Here is a tiny trained network, its code and every weight. The questions are about switching its units off for an input and a class, where a switched-off unit gives its printed mean instead of its output.

import numpy as np


def w(rows, s, z=0):
    codes = np.array(rows[::2]) - 128.0
    scale = np.full(codes.shape[1], s)
    scale[-1] = z or s
    return codes * scale


def f(y):
    return np.maximum(y, 0)


def log_softmax(a):
    a = a - a.max(-1, keepdims=True)
    return a - np.log(np.exp(a).sum(-1, keepdims=True))


def net(x, mask):
    res = np.array(x, float).reshape(1, 4) / 4 @ E
    y = f(res @ A[0][:, :-1].T + A[0][:, -1])
    res = res + np.where(mask, y, B[0][:, -1]) @ B[0][:, :-1]
    return log_softmax(res[-1] @ U[:, :-1].T + U[:, -1])


A, B = {}, {}
E = w([
[75,109,1],'x0',
[222,103,150],'x1',
[148,215,126],'x2',
[84,192,104],'x3',
],0.0086)
A[0] = w([
[114,140,93,147],'n0',
[118,82,146,85],'n1',
[108,144,101,87],'n2',
[88,133,231,50],'n3',
[97,145,62,174],'n4',
[119,162,140,49],'n5',
[134,172,103,104],'n6',
[92,168,113,123],'n7',
[118,50,136,85],'n8',
[137,44,130,133],'n9',
[96,143,62,175],'n10',
[196,223,210,75],'n11',
[129,181,96,89],'n12',
[132,56,23,131],'n13',
[76,72,161,77],'n14',
[127,67,98,2],'n15',
[91,130,211,110],'n16',
[131,126,166,203],'n17',
[109,157,81,113],'n18',
[79,125,164,189],'n19',
[123,192,93,93],'n20',
[69,180,152,42],'n21',
[207,236,215,93],'n22',
[96,127,183,79],'n23',
[120,204,88,115],'n24',
[166,132,79,126],'n25',
[163,155,99,87],'n26',
[82,61,188,152],'n27',
[125,74,44,117],'n28',
[181,90,36,38],'n29',
[98,126,188,87],'n30',
[149,187,91,80],'n31',
[250,242,183,110],'n32',
[105,95,154,133],'n33',
],0.012,0.0058)
B[0] = w([
[102,160,117,176],'n0',
[139,166,128,147],'n1',
[139,147,132,153],'n2',
[194,45,113,175],'n3',
[66,200,106,224],'n4',
[75,155,122,135],'n5',
[95,162,96,155],'n6',
[127,176,115,176],'n7',
[162,165,91,166],'n8',
[183,173,106,188],'n9',
[68,201,106,225],'n10',
[74,45,185,226],'n11',
[96,162,77,160],'n12',
[208,143,24,232],'n13',
[93,181,205,156],'n14',
[126,71,74,144],'n15',
[189,124,182,178],'n16',
[196,152,170,190],'n17',
[126,171,115,180],'n18',
[116,199,185,183],'n19',
[97,186,68,171],'n20',
[30,138,158,158],'n21',
[107,18,163,244],'n22',
[177,87,140,149],'n23',
[78,206,68,189],'n24',
[128,80,125,160],'n25',
[82,113,123,142],'n26',
[133,216,196,189],'n27',
[195,132,53,208],'n28',
[100,24,150,171],'n29',
[179,88,143,155],'n30',
[72,154,84,158],'n31',
[131,5,189,255],'n32',
[126,165,157,154],'n33',
],0.027,0.0084)
U = w([
[32,169,100,48],'0',
[97,2,213,167],'1',
[170,155,151,54],'2',
[197,115,25,33],'3',
[134,217,62,254],'4',
[6,60,52,122],'5',
],0.0053,0.0084)

Each question gives the input, the list of numbers given to net, and the class t.
The units are the neurons (one row each of A and B). Each row of codes is followed by its name. A weight is (code - 128) times the scale printed after its matrix; where a second scale follows, it is the last column's (A, B and U).
mask holds one flag per neuron, in row order. A switched-off neuron (its flag False) gives its mean, the last column of its row in B, instead of its output. The means were averaged over made-up inputs and are rounded, as every weight is.
A unit's drop is (log p(t) with every unit on - log p(t) with that unit switched off) / (log p(t) with every unit on - log p(t) with every unit switched off).
The circuit of an input: a set's keep is (log p(t) with only the set's units on - log p(t) with every unit switched off) / (log p(t) with every unit on - log p(t) with every unit switched off). Starting from the 12 units with the biggest drops (on a tie, the unit counted first), units are removed one at a time, each time the one whose removal leaves the highest keep (on an exact tie, the one counted first), for as long as the keep stays at least 0.8.
units of the circuit, in order: the units of the circuit, biggest drop first
most important unit: the unit with the biggest drop
top k neurons: the k neurons with the biggest drops, biggest first
drop when u is switched off: that unit's drop, to one decimal
input [-2,-4,-2,-1], class 2: top 2 neurons => [n32; n22]
input [-1,-6,-4,7], class 0: most important unit => n13
input [5,5,-2,2], class 3: units of the circuit, in order => [n13; n28]
input [3,-6,7,7], class 0: units of the circuit, in order => [n21; n4]
input [-4,-4,-3,-2], class 2: top 3 neurons => [n32; n22; n11]
input [-7,-3,-5,-8], class 2: top 2 neurons => [n27; n32]
input [-2,-5,-6,-5], class 4: top 4 neurons => [n32; n22; n11; n8]
input [6,7,-4,5], class 3: top 3 neurons => [n13; n29; n28]
input [5,3,-6,1], class 3: top 3 neurons => [n13; n28; n29]
input [-3,-6,6,3], class 5: top 4 neurons => [n22; n27; n11; n32]
input [-2,-4,5,2], class 5: top 2 neurons => [n27; n22]
input [0,-7,-1,-3], class 4: drop when n22 is switched off => 0.2
input [-1,1,-7,-2], class 4: drop when n22 is switched off => 0.1
input [-1,-2,6,8], class 0: most important unit => n24
input [-1,2,-1,5], class 1: drop when n28 is switched off => 0.3
